Here is a tiny trained network, its code and every weight. The questions are about switching its units off for an input and a target symbol, where a switched-off unit gives its printed mean instead of its output.

import numpy as np


def w(rows, s, z=0):
    codes = np.array(rows[::2]) - 128.0
    scale = np.full(codes.shape[1], s)
    scale[-1] = z or s
    return codes * scale


def f(y):
    return y / 2 * (1 + np.tanh(0.7978845608 * (y + 0.044715 * y**3)))


def softmax(a):
    e = np.exp(a - a.max(-1, keepdims=True))
    return e / e.sum(-1, keepdims=True)


def log_softmax(a):
    a = a - a.max(-1, keepdims=True)
    return a - np.log(np.exp(a).sum(-1, keepdims=True))


def net(x, mask):
    ids = ['βγεζηθλμξστφψω'.index(c) for c in x.split()]
    T = len(ids)
    res = E[ids] + P[:T]
    q, k, v = (res @ M[0].T for M in (Q, K, V))
    z = softmax(np.where(np.tri(T) > 0, q @ k.T / 2**0.5, -1e9)) @ v
    res = res + np.where(mask[0], z, O[0][:, -1]) @ O[0][:, :-1]
    y = f(res @ A[0][:, :-1].T + A[0][:, -1])
    res = res + np.where(mask[1:13], y, B[0][:, -1]) @ B[0][:, :-1]
    return log_softmax(res[-1] @ U[:, :-1].T + U[:, -1])


Q, K, V, O, A, B = {}, {}, {}, {}, {}, {}
E = w([
[114,47,123],'β',
[110,59,135],'γ',
[108,84,153],'ε',
[108,59,133],'ζ',
[107,87,157],'η',
[173,169,133],'θ',
[115,124,180],'λ',
[108,83,137],'μ',
[134,165,177],'ξ',
[210,148,126],'σ',
[107,95,144],'τ',
[115,107,164],'φ',
[254,153,123],'ψ',
[125,116,158],'ω',
],0.03)
P = w([
[127,60,115],'0',
[117,2,133],'1',
[140,7,150],'2',
[144,22,166],'3',
[134,55,183],'4',
[140,79,161],'5',
[162,82,138],'6',
[190,52,138],'7',
[187,56,134],'8',
[186,62,120],'9',
],0.0052)
Q[0] = w([
[1,185,58],'h0',
[180,89,124],'h0',
],0.0055)
K[0] = w([
[38,39,2],'h0',
[66,237,92],'h0',
],0.0084)
V[0] = w([
[211,73,60],'h0',
[131,2,201],'h0',
],0.0095)
O[0] = w([
[98,222,55,254],'h0',
[159,64,3,169],'h0',
],0.013,0.0039)
A[0] = w([
[127,117,187,124],'n0',
[106,170,102,209],'n1',
[207,115,21,243],'n2',
[144,191,133,97],'n3',
[79,135,129,201],'n4',
[130,161,155,73],'n5',
[185,116,118,89],'n6',
[48,102,133,125],'n7',
[248,148,158,103],'n8',
[201,182,192,194],'n9',
[92,91,104,190],'n10',
[59,141,119,254],'n11',
],0.014,0.0067)
B[0] = w([
[83,90,31,141],'n0',
[174,85,180,169],'n1',
[163,118,164,250],'n2',
[90,185,155,184],'n3',
[145,186,176,140],'n4',
[114,159,118,139],'n5',
[184,182,109,149],'n6',
[70,150,190,147],'n7',
[30,144,145,222],'n8',
[106,70,102,249],'n9',
[98,255,134,169],'n10',
[179,222,156,153],'n11',
],0.0083,0.014)
U = w([
[138,188,72,182],'β',
[90,184,41,136],'γ',
[130,169,118,53],'ε',
[92,190,53,92],'ζ',
[140,160,130,93],'η',
[10,173,197,188],'θ',
[166,103,232,254],'λ',
[123,172,114,108],'μ',
[60,74,179,130],'ξ',
[118,189,135,54],'σ',
[122,165,122,103],'τ',
[156,140,179,126],'φ',
[152,254,168,21],'ψ',
[158,154,172,116],'ω',
],0.0089,0.0053)

Each question gives the input, a string of symbols that net reads in full, and the target symbol t.
The units are the heads (2 rows each of Q, K, V and O) and the neurons (one row each of A and B). Each row of codes is followed by its name. A weight is (code - 128) times the scale printed after its matrix; where a second scale follows, it is the last column's (O, A, B and U).
mask holds one flag per unit, heads first, then neurons. A switched-off unit (its flag False) gives its mean, the last column of its rows in O or B, instead of its output. The means were averaged over made-up inputs and are rounded, as every weight is.
A unit's drop is (log p(t) with every unit on - log p(t) with that unit switched off) / (log p(t) with every unit on - log p(t) with every unit switched off).
The circuit of an input: a set's keep is (log p(t) with only the set's units on - log p(t) with every unit switched off) / (log p(t) with every unit on - log p(t) with every unit switched off). Starting from the 12 units with the biggest drops (on a tie, the unit counted first), units are removed one at a time, each time the one whose removal leaves the highest keep (on an exact tie, the one counted first), for as long as the keep stays at least 0.8.
circuit, biggest first: the units of the circuit, biggest drop first
top k neurons: the k neurons with the biggest drops, biggest first
drop when u is switched off: that unit's drop, to one decimal
input θ λ θ θ μ θ, target θ: circuit, biggest first => [h0 n8]
input β θ φ λ ψ ψ ψ ξ, target ψ: circuit, biggest first => [h0 n11]
input θ η β, target θ: top 2 neurons => [n7 n10]
input λ γ λ, target λ: circuit, biggest first => [h0 n2]
input ω λ ε ξ θ, target λ: top 2 neurons => [n10 n2]
input ψ η φ, target ψ: top 2 neurons => [n11 n9]
input λ λ θ, target λ: circuit, biggest first => [n2 h0]
input λ ξ ζ, target λ: circuit, biggest first => [h0 n8]
input θ β θ β, target θ: circuit, biggest first => [n7 n10]
input ψ η θ, target ψ: circuit, biggest first => [h0 n3]
input μ β ψ, target ψ: circuit, biggest first => [h0 n2]
input θ θ ψ θ ψ θ θ ψ λ, target ψ: top 2 neurons => [n11 n8]
input ψ γ λ ε λ β ψ φ λ ψ, target ψ: drop when n11 is switched off => -0.2
input ξ ω φ λ λ λ ε ξ, target λ: drop when h0 is switched off => 1.0
input ψ λ σ, target ψ: drop when n2 is switched off => 0.3
